Here is a tiny trained network, its code and every weight. The questions are about switching its units off for an input and a target symbol, where a switched-off unit gives its printed mean instead of its output.

import numpy as np


def w(rows, s, z=0):
    codes = np.array(rows[::2]) - 128.0
    scale = np.full(codes.shape[1], s)
    scale[-1] = z or s
    return codes * scale


def f(y):
    return np.maximum(y, 0)


def softmax(a):
    e = np.exp(a - a.max(-1, keepdims=True))
    return e / e.sum(-1, keepdims=True)


def log_softmax(a):
    a = a - a.max(-1, keepdims=True)
    return a - np.log(np.exp(a).sum(-1, keepdims=True))


def net(x, mask):
    ids = ['ΓΔΘΩαεζηλμξπτφ'.index(c) for c in x.split()]
    T = len(ids)
    res = E[ids] + P[:T]
    u = 0
    for l in range(2):
        r = res
        for j in range(2):
            rows = slice(3 * j, 3 * j + 3)
            q, k, v = (r @ M[l][rows].T for M in (Q, K, V))
            z = softmax(np.where(np.tri(T) > 0, q @ k.T / 3**0.5, -1e9)) @ v
            o = O[l][rows]
            res = res + np.where(mask[u + j], z, o[:, -1]) @ o[:, :-1]
        u += 2
        y = f(res @ A[l][:, :-1].T + A[l][:, -1])
        res = res + np.where(mask[u : u + 8], y, B[l][:, -1]) @ B[l][:, :-1]
        u += 8
    return log_softmax(res[-1] @ U[:, :-1].T + U[:, -1])


Q, K, V, O, A, B = {}, {}, {}, {}, {}, {}
E = w([
[71,74,134,157],'Γ',
[151,155,108,171],'Δ',
[119,143,134,144],'Θ',
[129,135,112,158],'Ω',
[178,106,88,128],'α',
[68,117,145,160],'ε',
[191,255,129,116],'ζ',
[102,181,155,110],'η',
[136,83,101,138],'λ',
[166,204,120,160],'μ',
[121,59,107,167],'ξ',
[168,134,103,129],'π',
[191,137,80,153],'τ',
[86,132,46,130],'φ',
],0.02)
P = w([
[74,90,69,75],'0',
[111,254,129,207],'1',
[74,213,137,203],'2',
[122,235,128,192],'3',
[80,208,135,207],'4',
[94,212,124,203],'5',
[100,207,130,197],'6',
[120,191,125,173],'7',
[90,161,140,166],'8',
[90,147,140,151],'9',
],0.0082)
Q[0] = w([
[111,145,42,1],'L0H0',
[148,47,157,42],'L0H0',
[164,116,149,174],'L0H0',
[155,219,59,210],'L0H1',
[115,170,183,206],'L0H1',
[76,96,32,174],'L0H1',
],0.0087)
K[0] = w([
[112,148,47,254],'L0H0',
[50,238,173,209],'L0H0',
[71,157,179,59],'L0H0',
[63,156,139,78],'L0H1',
[124,143,155,56],'L0H1',
[23,113,65,173],'L0H1',
],0.011)
V[0] = w([
[139,228,56,240],'L0H0',
[118,202,224,224],'L0H0',
[172,165,216,80],'L0H0',
[80,207,142,253],'L0H1',
[84,68,162,82],'L0H1',
[59,76,167,105],'L0H1',
],0.0066)
O[0] = w([
[113,253,227,251,212],'L0H0',
[63,184,86,163,78],'L0H0',
[220,187,37,39,50],'L0H0',
[72,226,213,174,254],'L0H1',
[153,126,118,156,71],'L0H1',
[141,70,88,74,97],'L0H1',
],0.0056,0.0063)
A[0] = w([
[82,122,108,125,189],'L0N0',
[193,93,221,74,9],'L0N1',
[30,134,96,132,192],'L0N2',
[134,9,148,151,66],'L0N3',
[146,140,201,174,140],'L0N4',
[89,88,125,111,91],'L0N5',
[124,132,174,162,198],'L0N6',
[132,127,232,100,106],'L0N7',
],0.013)
B[0] = w([
[214,216,99,111,176],'L0N0',
[235,95,107,254,128],'L0N1',
[238,206,125,115,216],'L0N2',
[30,153,108,88,135],'L0N3',
[91,47,102,99,234],'L0N4',
[68,223,187,166,131],'L0N5',
[204,28,49,124,249],'L0N6',
[145,32,63,185,152],'L0N7',
],0.0066,0.017)
Q[1] = w([
[80,105,171,45],'L1H0',
[120,96,166,161],'L1H0',
[243,190,48,129],'L1H0',
[2,60,126,34],'L1H1',
[162,193,37,136],'L1H1',
[183,117,112,180],'L1H1',
],0.013)
K[1] = w([
[141,89,240,122],'L1H0',
[163,106,147,151],'L1H0',
[122,225,96,73],'L1H0',
[124,134,48,248],'L1H1',
[70,98,129,61],'L1H1',
[167,171,147,78],'L1H1',
],0.016)
V[1] = w([
[129,48,55,184],'L1H0',
[165,172,137,101],'L1H0',
[184,52,99,151],'L1H0',
[221,141,147,209],'L1H1',
[58,158,98,252],'L1H1',
[81,28,86,23],'L1H1',
],0.012)
O[1] = w([
[239,92,152,40,122],'L1H0',
[67,133,62,127,254],'L1H0',
[247,186,83,64,145],'L1H0',
[217,203,87,183,160],'L1H1',
[211,29,187,242,16],'L1H1',
[73,68,118,29,134],'L1H1',
],0.011,0.0079)
A[1] = w([
[75,194,143,209,127],'L1N0',
[148,212,189,139,29],'L1N1',
[53,197,137,86,56],'L1N2',
[20,117,159,121,138],'L1N3',
[18,123,149,178,1],'L1N4',
[61,72,95,68,42],'L1N5',
[201,154,103,174,1],'L1N6',
[152,49,254,149,25],'L1N7',
],0.0094,0.0067)
B[1] = w([
[149,44,115,103,251],'L1N0',
[115,41,141,255,161],'L1N1',
[123,50,147,117,189],'L1N2',
[253,165,128,173,203],'L1N3',
[59,199,180,9,179],'L1N4',
[148,131,129,229,232],'L1N5',
[46,121,217,70,244],'L1N6',
[81,136,201,48,142],'L1N7',
],0.0091,0.019)
U = w([
[60,155,253,90,139],'Γ',
[147,174,241,151,67],'Δ',
[175,199,97,205,221],'Θ',
[137,181,188,143,170],'Ω',
[148,35,144,84,58],'α',
[145,106,81,211,196],'ε',
[42,98,209,135,75],'ζ',
[58,118,175,67,188],'η',
[205,51,122,162,48],'λ',
[153,109,215,182,3],'μ',
[112,42,227,83,32],'ξ',
[178,144,110,110,119],'π',
[162,149,213,79,170],'τ',
[133,111,168,136,108],'φ',
],0.0071,0.0068)

Each question gives the input, a string of symbols that net reads in full, and the target symbol t.
The units are the heads (3 rows each of Q, K, V and O) and the neurons (one row each of A and B). Each row of codes is followed by its name. A weight is (code - 128) times the scale printed after its matrix; where a second scale follows, it is the last column's (O, A, B and U).
mask holds one flag per unit, layer by layer, with each layer's heads first. A switched-off unit (its flag False) gives its mean, the last column of its rows in O or B, instead of its output. The means were averaged over made-up inputs and are rounded, as every weight is.
A unit's drop is (log p(t) with every unit on - log p(t) with that unit switched off) / (log p(t) with every unit on - log p(t) with every unit switched off).
The circuit of an input: a set's keep is (log p(t) with only the set's units on - log p(t) with every unit switched off) / (log p(t) with every unit on - log p(t) with every unit switched off). Starting from the 12 units with the biggest drops (on a tie, the unit counted first), units are removed one at a time, each time the one whose removal leaves the highest keep (on an exact tie, the one counted first), for as long as the keep stays at least 0.8.
units of the circuit, in order: the units of the circuit, biggest drop first
most important unit: the unit with the biggest drop
top k neurons: the k neurons with the biggest drops, biggest first
drop of u: that unit's drop, to one decimal
input Δ φ Θ μ τ Θ π ζ, target ε: top 4 neurons -> (L0N2 L0N7 L1N4 L0N0)
input ξ Θ Θ τ Γ μ π, target ξ: top 2 neurons -> (L0N3 L1N7)
input α τ Θ τ τ, target α: most important unit -> L1H0
input μ Δ τ Δ Γ Γ Θ, target μ: units of the circuit, in order -> (L1H1 L1N6 L0H0 L1N1)
input π Δ τ Θ Γ τ Θ λ, target π: units of the circuit, in order -> (L1H0 L1H1)
input α π ξ Δ μ π Θ Δ Ω Δ, target α: units of the circuit, in order -> (L1H0 L1H1 L0H0 L0N2)
input φ τ Θ Δ τ λ μ, target ε: top 3 neurons -> (L0N6 L0N2 L0N4)
input μ ξ Θ τ π η ξ Ω τ, target μ: units of the circuit, in order -> (L1H1 L1N6 L0H0)
input τ π Θ τ, target τ: units of the circuit, in order -> (L1H0 L1N6)
input Δ ξ π η ζ ζ Θ ξ, target Δ: units of the circuit, in order -> (L1N6 L1H1)
input μ τ ξ λ η, target μ: units of the circuit, in order -> (L1H1 L1N6 L1N1)
input α μ α η η π μ, target α: top 2 neurons -> (L0N7 L0N3)
input λ τ τ η π λ ε ξ, target λ: top 2 neurons -> (L0N3 L1N5)
input Θ λ ε π Γ Θ Θ, target Θ: most important unit -> L0N4
input Θ Θ ε ξ τ τ η, target Θ: top 3 neurons -> (L0N4 L1N4 L1N2)
input λ α Θ ζ, target λ: top 2 neurons -> (L0N3 L1N5)
input η ξ φ ε, target ε: top 3 neurons -> (L0N2 L1N6 L1N4)
input Θ Θ φ α, target ε: top 2 neurons -> (L0N2 L0N0)
input φ μ Γ π, target ε: top 4 neurons -> (L0N6 L0N2 L0N5 L1N4)
input η μ τ Θ Θ ζ τ, target η: top 3 neurons -> (L1N4 L0N6 L0N4)
input ε ζ Δ λ Ω, target ε: most important unit -> L0N0
input τ Δ τ Θ π τ, target τ: top 2 neurons -> (L1N6 L0N2)
input λ φ Θ, target ε: top 3 neurons -> (L1N5 L1N3 L1N6)
input ξ π Δ Γ Θ λ Δ Θ η ζ, target ξ: drop of L0N3 -> 0.9
input π ζ μ Δ Δ Θ τ τ ξ τ, target π: drop of L1H1 -> 0.4
